Here is a tiny trained network, its code and every weight. The questions are about switching its units off for an input and a target symbol, where a switched-off unit gives its printed mean instead of its output.

import numpy as np


def w(rows, s, z=0):
    codes = np.array(rows[::2]) - 128.0
    scale = np.full(codes.shape[1], s)
    scale[-1] = z or s
    return codes * scale


def softmax(a):
    e = np.exp(a - a.max(-1, keepdims=True))
    return e / e.sum(-1, keepdims=True)


def log_softmax(a):
    a = a - a.max(-1, keepdims=True)
    return a - np.log(np.exp(a).sum(-1, keepdims=True))


def net(x, mask):
    ids = ['βγδηθμξπτφω'.index(c) for c in x.split()]
    T = len(ids)
    res = E[ids] + P[:T]
    u = 0
    for l in range(2):
        r = res
        for j in range(3):
            rows = slice(2 * j, 2 * j + 2)
            q, k, v = (r @ M[l][rows].T for M in (Q, K, V))
            z = softmax(np.where(np.tri(T) > 0, q @ k.T / 2**0.5, -1e9)) @ v
            o = O[l][rows]
            res = res + np.where(mask[u + j], z, o[:, -1]) @ o[:, :-1]
        u += 3
    return log_softmax(res[-1] @ U[:, :-1].T + U[:, -1])


Q, K, V, O = {}, {}, {}, {}
E = w([
[134,200,38,108,124,148,168,81,99,131,206,79],'β',
[91,135,154,113,49,139,203,185,131,36,82,104],'γ',
[85,164,70,109,182,175,80,146,148,110,84,50],'δ',
[203,203,147,67,154,155,162,187,122,136,94,108],'η',
[123,135,70,128,109,84,168,161,194,124,81,106],'θ',
[153,194,177,67,59,172,139,92,57,154,161,106],'μ',
[121,125,101,113,98,83,107,72,171,91,158,235],'ξ',
[105,138,161,216,166,78,158,97,101,213,87,130],'π',
[110,132,164,196,76,121,148,99,43,126,174,187],'τ',
[95,192,210,124,155,118,59,37,140,179,2,140],'φ',
[54,74,209,96,136,203,44,225,153,86,170,178],'ω',
],0.0074)
P = w([
[202,90,201,155,188,91,55,99,126,2,96,77],'0',
[91,244,146,48,136,131,227,183,78,116,81,161],'1',
[132,134,66,110,110,95,129,116,108,217,170,122],'2',
[142,241,134,202,36,200,107,60,226,131,159,86],'3',
[70,216,129,46,149,164,231,199,96,186,87,208],'4',
[91,60,63,127,84,135,79,79,113,229,154,132],'5',
[99,201,159,225,16,231,43,31,247,177,158,92],'6',
[50,167,131,46,105,190,168,211,101,230,55,189],'7',
],0.0072)
Q[0] = w([
[60,191,107,47,95,205,210,208,76,149,83,159],'L0H1',
[121,157,153,155,86,186,101,89,188,114,97,75],'L0H1',
[132,73,20,55,137,68,101,138,79,180,184,48],'L0H2',
[105,101,139,83,172,87,140,182,83,137,127,173],'L0H2',
[56,107,166,91,200,105,205,210,73,138,44,255],'L0H3',
[72,179,100,105,104,164,159,92,87,157,82,152],'L0H3',
],0.0078)
K[0] = w([
[65,101,136,171,129,140,97,78,135,191,142,185],'L0H1',
[189,99,184,88,193,100,56,95,137,51,87,136],'L0H1',
[101,92,2,122,85,154,115,118,148,176,192,59],'L0H2',
[40,197,37,128,116,175,184,174,163,182,114,168],'L0H2',
[35,111,101,95,96,225,115,174,139,222,211,180],'L0H3',
[145,73,147,165,108,165,70,94,145,161,151,121],'L0H3',
],0.0072)
V[0] = w([
[182,103,127,46,110,185,68,130,152,41,203,186],'L0H1',
[153,186,132,35,86,177,197,202,134,174,82,82],'L0H1',
[39,189,72,90,1,150,250,115,52,178,175,186],'L0H2',
[155,138,218,181,59,91,72,8,23,69,105,85],'L0H2',
[203,186,49,156,154,51,235,56,70,205,187,142],'L0H3',
[181,34,161,161,194,65,130,201,182,33,124,115],'L0H3',
],0.0058)
O[0] = w([
[156,146,61,7,133,195,22,117,172,5,175,165,114],'L0H1',
[191,169,110,138,88,222,195,152,162,214,40,105,172],'L0H1',
[113,91,113,72,119,135,204,203,120,253,162,204,113],'L0H2',
[164,136,240,196,163,106,134,111,175,108,234,121,253],'L0H2',
[157,139,109,99,10,8,47,174,63,111,118,49,88],'L0H3',
[168,43,66,227,161,155,188,77,99,38,133,189,111],'L0H3',
],0.0055,0.0026)
Q[1] = w([
[161,23,152,217,215,130,11,12,147,109,153,144],'L1H1',
[158,155,183,216,118,134,88,73,219,3,176,37],'L1H1',
[154,145,132,140,87,193,147,119,196,125,125,104],'L1H2',
[95,99,111,116,157,76,113,137,58,128,138,157],'L1H2',
[76,99,137,133,164,151,157,174,64,100,111,122],'L1H3',
[80,80,67,105,133,145,141,173,71,104,125,141],'L1H3',
],0.0049)
K[1] = w([
[138,148,93,95,157,144,214,185,69,92,169,128],'L1H1',
[188,155,138,136,231,69,163,134,95,11,120,88],'L1H1',
[255,21,185,223,211,110,17,31,156,28,237,58],'L1H2',
[33,213,51,57,50,149,204,200,112,202,68,153],'L1H2',
[37,251,199,28,78,77,183,188,64,240,57,210],'L1H3',
[18,166,57,79,17,180,186,162,166,236,78,210],'L1H3',
],0.0057)
V[1] = w([
[205,171,141,69,110,198,147,187,24,101,225,128],'L1H1',
[164,191,98,104,194,132,59,103,132,119,23,2],'L1H1',
[124,199,156,68,151,194,171,163,135,137,42,196],'L1H2',
[66,194,153,74,148,195,124,148,136,146,116,122],'L1H2',
[93,108,123,123,141,131,38,73,189,79,209,123],'L1H3',
[102,181,224,114,158,114,129,148,67,173,102,128],'L1H3',
],0.0062)
O[1] = w([
[255,144,146,94,119,225,45,156,181,93,182,56,132],'L1H1',
[89,161,75,161,145,153,100,229,26,164,46,93,226],'L1H1',
[95,213,152,173,178,158,73,90,101,55,121,199,40],'L1H2',
[71,211,181,143,195,128,79,175,83,105,157,161,64],'L1H2',
[99,150,143,65,167,76,97,157,79,171,162,182,254],'L1H3',
[130,186,214,211,93,131,123,107,152,64,190,53,148],'L1H3',
],0.0063,0.0039)
U = w([
[175,103,113,45,87,101,89,222,114,172,129,39,60],'β',
[140,95,136,166,235,236,255,62,229,126,160,183,205],'γ',
[60,127,106,147,197,107,133,215,18,185,94,193,40],'δ',
[194,159,67,203,103,229,45,122,93,86,44,78,178],'η',
[118,59,34,143,97,107,167,122,129,144,50,173,91],'θ',
[141,195,224,182,124,143,29,155,205,53,222,91,254],'μ',
[122,98,73,57,96,48,109,107,150,126,160,204,90],'ξ',
[121,70,136,170,38,70,195,107,154,115,88,48,51],'π',
[211,64,189,103,106,119,158,70,145,175,195,131,19],'τ',
[80,190,193,227,136,83,145,93,80,101,160,126,231],'φ',
[85,191,123,23,160,113,65,95,141,82,107,198,176],'ω',
],0.0053,0.0015)

Each question gives the input, a string of symbols that net reads in full, and the target symbol t.
The units are the heads (2 rows each of Q, K, V and O). Each row of codes is followed by its name. A weight is (code - 128) times the scale printed after its matrix; where a second scale follows, it is the last column's (O and U).
mask holds one flag per head, layer by layer. A switched-off head (its flag False) gives its mean, the last column of its rows in O, instead of its output. The means were averaged over made-up inputs and are rounded, as every weight is.
A unit's drop is (log p(t) with every unit on - log p(t) with that unit switched off) / (log p(t) with every unit on - log p(t) with every unit switched off).
The circuit of an input: a set's keep is (log p(t) with only the set's units on - log p(t) with every unit switched off) / (log p(t) with every unit on - log p(t) with every unit switched off). Starting from all 6 units, units are removed one at a time, each time the one whose removal leaves the highest keep (on an exact tie, the one counted first), for as long as the keep stays at least 0.8.
units of the circuit, in order: the units of the circuit, biggest drop first
most important unit: the unit with the biggest drop
which heads matter: for each layer, one digit per head in row order, 1 if its drop is at least 0.15 and else 0, layers parted by /
input η μ φ δ μ μ ω, target η: units of the circuit, in order : [L1H1 L0H2]
input φ ξ τ β π θ η, target φ: most important unit : L1H1
input γ φ θ θ θ τ ξ, target γ: which heads matter : 001 / 000
input δ ω γ ω π γ θ ω, target γ: units of the circuit, in order : [L0H3 L1H1]
input θ τ φ η φ ξ γ, target θ: which heads matter : 011 / 111
input ξ θ π, target δ: which heads matter : 110 / 011
input π φ γ θ, target π: units of the circuit, in order : [L1H2 L0H1 L0H2]
input δ η μ η π δ μ, target δ: units of the circuit, in order : [L1H1 L0H2 L1H3]
input ω π η ξ β π η, target ω: units of the circuit, in order : [L1H3 L0H1 L0H2]
input ξ ξ δ η τ β, target γ: which heads matter : 011 / 101
input ω η γ δ β ω μ, target ω: which heads matter : 111 / 001
input μ μ η μ β, target β: which heads matter : 111 / 100
input π τ φ π, target π: which heads matter : 111 / 010
input π π η μ ω γ, target π: units of the circuit, in order : [L0H1 L1H3 L1H2 L0H2]
input ξ η δ, target η: most important unit : L0H2
input φ ω μ θ, target φ: units of the circuit, in order : [L1H1 L0H2]
input φ τ η μ μ δ ξ, target φ: units of the circuit, in order : [L0H2 L1H1]
input μ μ θ δ ξ π π, target μ: which heads matter : 010 / 100
input π η δ β π μ θ, target π: which heads matter : 110 / 010
input β τ ω β ω, target γ: most important unit : L0H3
input β ξ μ β μ, target β: units of the circuit, in order : [L0H3 L1H1]
input β ξ η μ θ, target β: which heads matter : 101 / 100
input γ μ μ γ η η φ γ, target φ: which heads matter : 101 / 111
input η π π ω θ θ π π, target φ: units of the circuit, in order : [L1H3 L1H2 L0H1]
input ξ θ μ δ φ η π π, target φ: which heads matter : 110 / 011
input β π δ ω π, target γ: which heads matter : 001 / 001
